Below is a small trained network, with its code and all its weights. Each question gives an input and a target symbol and asks what happens when units are switched off, that is, made to give their printed mean instead of their output.

import numpy as np


def w(rows, s, z=0):
    codes = np.array(rows[::2]) - 128.0
    scale = np.full(codes.shape[1], s)
    scale[-1] = z or s
    return codes * scale


def norm(h):
    return h / np.sqrt((h * h).mean(-1, keepdims=True) + 1e-5)


def f(y):
    return np.maximum(y, 0)


def softmax(a):
    e = np.exp(a - a.max(-1, keepdims=True))
    return e / e.sum(-1, keepdims=True)


def log_softmax(a):
    a = a - a.max(-1, keepdims=True)
    return a - np.log(np.exp(a).sum(-1, keepdims=True))


def net(x, mask):
    ids = ['Ξαβδεζθμφψ'.index(c) for c in x.split()]
    T = len(ids)
    res = E[ids] + P[:T]
    r = norm(res)
    for j in range(2):
        rows = slice(3 * j, 3 * j + 3)
        q, k, v = (r @ M[0][rows].T for M in (Q, K, V))
        z = softmax(np.where(np.tri(T) > 0, q @ k.T / 3**0.5, -1e9)) @ v
        o = O[0][rows]
        res = res + np.where(mask[j], z, o[:, -1]) @ o[:, :-1]
    y = f(norm(res) @ A[0][:, :-1].T + A[0][:, -1])
    res = res + np.where(mask[2:18], y, B[0][:, -1]) @ B[0][:, :-1]
    return log_softmax(norm(res)[-1] @ U[:, :-1].T + U[:, -1])


Q, K, V, O, A, B = {}, {}, {}, {}, {}, {}
E = w([
[147,113,164,106],'Ξ',
[157,189,123,123],'α',
[102,188,121,255],'β',
[71,63,126,129],'δ',
[174,159,182,96],'ε',
[182,163,114,13],'ζ',
[194,220,170,106],'θ',
[49,147,158,64],'μ',
[133,68,63,35],'φ',
[144,131,146,186],'ψ',
],0.018)
P = w([
[202,71,244,134],'0',
[130,57,91,119],'1',
[123,207,92,79],'2',
[138,65,83,119],'3',
[142,174,153,109],'4',
[145,71,78,120],'5',
[146,172,189,140],'6',
[149,69,78,117],'7',
[161,202,174,139],'8',
[150,73,73,119],'9',
[157,200,151,124],'10',
],0.011)
Q[0] = w([
[229,68,12,7],'H1',
[103,16,47,189],'H1',
[187,94,12,186],'H1',
[223,94,96,134],'H2',
[66,154,160,68],'H2',
[168,118,144,163],'H2',
],0.018)
K[0] = w([
[253,75,81,75],'H1',
[111,40,82,153],'H1',
[148,98,43,176],'H1',
[181,127,114,106],'H2',
[76,132,126,93],'H2',
[147,154,117,155],'H2',
],0.026)
V[0] = w([
[103,212,184,102],'H1',
[4,149,113,144],'H1',
[128,191,53,100],'H1',
[190,117,137,205],'H2',
[15,192,157,128],'H2',
[168,53,82,81],'H2',
],0.012)
O[0] = w([
[245,190,210,124,254],'H1',
[159,255,45,164,57],'H1',
[173,103,180,213,141],'H1',
[56,31,179,177,22],'H2',
[108,235,74,111,174],'H2',
[222,138,138,135,142],'H2',
],0.0095,0.0074)
A[0] = w([
[76,160,39,180,185],'N1',
[212,144,187,3,145],'N2',
[78,132,113,198,1],'N3',
[60,245,231,23,112],'N4',
[149,203,152,133,138],'N5',
[66,74,97,53,125],'N6',
[131,85,67,190,81],'N7',
[154,25,134,178,177],'N8',
[150,35,42,216,106],'N9',
[192,167,149,63,113],'N10',
[226,78,50,91,59],'N11',
[134,106,251,100,83],'N12',
[91,160,64,152,128],'N13',
[131,160,224,148,194],'N14',
[151,134,159,80,102],'N15',
[207,92,106,78,49],'N16',
],0.014,0.0067)
B[0] = w([
[205,142,229,121,146],'N1',
[18,54,232,118,249],'N2',
[135,138,96,201,130],'N3',
[141,254,174,213,229],'N4',
[78,166,189,108,191],'N5',
[172,185,87,85,148],'N6',
[119,73,167,133,134],'N7',
[15,184,113,97,180],'N8',
[191,79,159,213,147],'N9',
[188,124,56,122,205],'N10',
[179,249,105,154,138],'N11',
[238,155,79,189,180],'N12',
[160,132,209,158,140],'N13',
[164,134,23,101,194],'N14',
[126,105,183,124,162],'N15',
[223,137,79,111,145],'N16',
],0.027,0.017)
U = w([
[96,74,151,49,157],'Ξ',
[55,83,138,175,182],'α',
[111,123,69,254,74],'β',
[90,163,81,64,122],'δ',
[186,95,157,127,143],'ε',
[195,45,134,122,182],'ζ',
[171,101,170,231,2],'θ',
[61,194,190,141,116],'μ',
[178,158,154,30,71],'φ',
[154,176,71,135,242],'ψ',
],0.021,0.0077)

Each question gives the input, a string of symbols that net reads in full, and the target symbol t.
The units are the heads (3 rows each of Q, K, V and O) and the neurons (one row each of A and B). Each row of codes is followed by its name. A weight is (code - 128) times the scale printed after its matrix; where a second scale follows, it is the last column's (O, A, B and U).
mask holds one flag per unit, heads first, then neurons. A switched-off unit (its flag False) gives its mean, the last column of its rows in O or B, instead of its output. The means were averaged over made-up inputs and are rounded, as every weight is.
A unit's drop is (log p(t) with every unit on - log p(t) with that unit switched off) / (log p(t) with every unit on - log p(t) with every unit switched off).
The circuit of an input: a set's keep is (log p(t) with only the set's units on - log p(t) with every unit switched off) / (log p(t) with every unit on - log p(t) with every unit switched off). Starting from the 12 units with the biggest drops (on a tie, the unit counted first), units are removed one at a time, each time the one whose removal leaves the highest keep (on an exact tie, the one counted first), for as long as the keep stays at least 0.8.
units of the circuit, in order: the units of the circuit, biggest drop first
most important unit: the unit with the biggest drop
k most important neurons: the k neurons with the biggest drops, biggest first
heads that matter: for each layer, one digit per head in row order, 1 if its drop is at least 0.15 and else 0, layers parted by /
drop when u is switched off: that unit's drop, to one decimal
input θ μ ε δ ε μ ε θ Ξ, target θ: 3 most important neurons : (N12, N2, N8)
input μ θ φ μ θ φ θ ε α, target θ: units of the circuit, in order : (N8, H2)
input α μ δ β, target θ: units of the circuit, in order : (H2, N9)
input ψ μ β ε μ ζ α ψ α, target ψ: units of the circuit, in order : (N14, H2)
input ζ φ Ξ Ξ Ξ ψ θ δ α, target θ: units of the circuit, in order : (H2, N8)
input ψ θ θ θ ζ θ Ξ, target θ: units of the circuit, in order : (N12, H2)
input α δ ε, target ε: most important unit : H1
input θ α θ, target θ: units of the circuit, in order : (H2, N12, N8)
input μ θ α μ θ ε α Ξ, target δ: 2 most important neurons : (N8, N6)
input α ε μ ζ α ζ, target φ: heads that matter : 10
input φ μ ψ δ, target ε: heads that matter : 10
input θ φ ψ θ α α ζ, target ζ: heads that matter : 11
input μ ψ ε ζ μ φ, target ψ: 2 most important neurons : (N11, N2)
input α α ζ θ μ θ ζ ψ, target α: 2 most important neurons : (N8, N4)
input μ μ μ μ μ ζ, target φ: 4 most important neurons : (N11, N16, N4, N2)
input μ μ μ μ φ, target φ: most important neuron : (N4)
input μ μ α ψ μ θ δ μ μ θ, target ζ: 3 most important neurons : (N4, N12, N5)
input ζ ψ μ α μ α ζ α θ ζ ε, target θ: 4 most important neurons : (N12, N2, N8, N6)
input μ ψ ε θ ψ, target ψ: 2 most important neurons : (N2, N14)
input δ ε μ β, target θ: most important neuron : (N2)
input μ θ α μ δ α, target β: drop when N9 is switched off : 0.2
input ψ ψ α, target ψ: drop when N14 is switched off : 1.1
input μ θ ε θ, target ζ: drop when N12 is switched off : 0.7
input μ θ μ μ ε ε, target Ξ: drop when N10 is switched off : 0.2
